127	156	138	134
133	107	115	131
Indices start at 1.
The entry at row 1, column 3: 138
Give the entry just left of 115.
107
The top entry of the column that holds the smallest entry: 156

Read these off the array that follows. Indices start at 1.
1) What is the entry directly below 126?
2) What is the entry in the top-right corner?
3) What is the entry at row 3, column 2?
4) What is the entry at row 1, column 2?
5) What is the entry at row 2, column 3?
6) What is the entry at row 1, column 1?
7) What is the entry in row 3 and column 1?
8) What is the entry in row 1 and column 3?
129	121	122	149	151
130	120	116	148	148
129	120	118	148	148
126	115	120	144	145
130	115	113	149	141
129	118	115	146	144
131	119	115	141	141
129	118	117	141	147
130	119	117	144	145
132	119	118	141	153
130	117	117	143	143
129	119	123	148	150
130	121	117	145	147
1) 130
2) 151
3) 120
4) 121
5) 116
6) 129
7) 129
8) 122

W =
[[134 134 133 116 137 122 122 137]
 [126 131 124 136 129 130 121 122]
 [150 123 130 124 126 129 132 123]
 [122 139 126 128 116 117 124 130]
 [133 131 124 133 126 117 127 132]
 [132 138 131 138 132 133 126 121]
 [125 133 133 127 132 120 132 137]
 [123 132 112 129 131 133 128 132]
 [134 121 130 131 133 130 137 138]
 [121 128 141 121 130 122 123 135]
 [135 123 135 132 130 126 120 128]
 [116 134 138 128 124 121 138 125]
 [120 135 140 133 127 125 123 131]]
The largest entry in the last column: 138
Find the 2nd entry from the end, reading row by row.
123
Find the entry in the top-right corner.
137
The last entry, reading row by row -> 131
Find the entry directly above the largest entry.
126
Find the top entry of the column that holds the largest entry.
134
The largest entry in the last row: 140
The entry directly below the smallest entry -> 130
The second entry on the diagonal from the top-right corner is 121
Find the fifth entry, reading row by row.
137
Find the entry just right of the smallest entry.
129
The entry directly below the largest entry is 122
The largest entry in the first column is 150
Find the entry just right of the largest entry.
123
The smallest entry in the first column: 116
Find the first entry of the smallest entry's row.
123
Find the second largest entry.
141
The 3rd entry in reading order is 133
The second entry in reading order -> 134
The third-last entry, reading row by row -> 125
Find the bottom-left entry.
120
Find the last entry in the row that holds the largest entry.
123
The third entry on the diagonal from the top-right corner: 129
Find the smallest entry in the last column.
121
The fourth-last entry, reading row by row is 127
The minimum is 112

[[118 123 123 131 124 138 138 121 135]
 [123 125 125 130 126 133 133 124 132]
 [145 137 139 121 137 110 109 140 117]
 [128 128 128 128 128 128 128 128 128]
 [128 128 127 129 127 129 130 128 128]
 [117 122 122 132 123 139 139 120 135]
 [105 116 114 137 116 152 154 112 143]
 [137 132 134 125 133 119 118 134 122]
 [135 132 133 125 132 120 119 133 123]
 [130 129 129 127 129 126 126 129 127]
 [125 127 126 129 126 131 132 126 130]]
The entry directly above the smallest entry?
A: 117
The 4th entry in reading order?
A: 131
The first entry on the main diagonal is 118
The bottom-right entry?
A: 130
The second smallest entry -> 109
The smallest entry in the last row?
A: 125
The 2nd entry from the end, reading row by row?
A: 126
The second entry on the main diagonal -> 125
The entry directly below 110 -> 128
The top-right entry?
A: 135
The entry directly above the largest entry: 139
The third-last entry, reading row by row?
A: 132
The second entry in reading order is 123
The smallest entry in the first column -> 105
The third entry on the main diagonal -> 139
The 3rd largest entry?
A: 145
The entry just right of the smallest entry is 116
The entry directly below 140 -> 128
The last entry of the smallest entry's row: 143
The maximum?
A: 154
The entry just right of the largest entry?
A: 112
The entry just left of the largest entry?
A: 152
The entry directly above 145 -> 123
The 4th entry from the end, reading row by row: 131
The entry directly below 154: 118
The entry just right of the centre entry?
A: 139
The entry directly above the centre entry?
A: 127

B =
[[130 136 116 116 124 139 121 123 148]
 [137 126 128 154 120 122 146 105 133]
 [128 108 112 121 122 121 124 152 107]
 [108 121 121 132 125 103 121 128 124]
 [118 104 105 146 115 107 136 150 123]]
Indices start at 1.
The entry in row 3 and column 1 is 128
Read off the entry in row 2 and column 2.
A: 126
The entry in the bottom-left corner: 118
Read off the entry at row 1, column 1.
A: 130
The entry in row 3 and column 2 -> 108
The entry just right of the centre entry -> 121
Read off the entry at row 1, column 2.
A: 136
The entry directly below 130 is 137
Read off the bottom-right entry.
A: 123
The top-right entry is 148
The entry just left of 148 is 123
Read off the entry in row 1 and column 3.
A: 116
Read off the entry directly below the smallest entry.
A: 107
The bottom entry of the column that holds the largest entry is 146
Read off the entry directly below the largest entry.
A: 121
Read off the entry just right of the largest entry.
A: 120

Questions about the row below.
1) What is the entry just right of the largest entry?
2) What is the centre entry?
3) What is the entry just right of 136?
[121 122 135 126 138 113 114 117 131 122 121 107 126 136 124]
1) 113
2) 117
3) 124

x =
[[112 107 122 140 129 123 122 138 131 133 144 114 138 111 122]
 [133 141 122  99 141 120 130 117 124 140 133 137 137 130 141]
 [114 126 124 124 143 119 125 129 121 132 143 114 141 111 131]]
Indices start at 1.
Read off the entry in row 1 and column 1.
112
The entry just right of the largest entry -> 114
Read off the entry directly below the largest entry.
133
The entry in row 3 and column 3: 124
The entry at row 1, column 2: 107
Read off the entry in the bottom-right corner.
131
Read off the entry just right of the smallest entry.
141
Read off the entry just right of 123.
122
Read off the bottom entry of the column that holds the largest entry.
143
The entry in row 3 and column 1: 114
The top entry of the column that holds the smallest entry: 140
Read off the top-right entry.
122
Read off the entry directly below the centre entry.
129
Read off the entry directly below the smallest entry.
124
Read off the smallest entry.
99
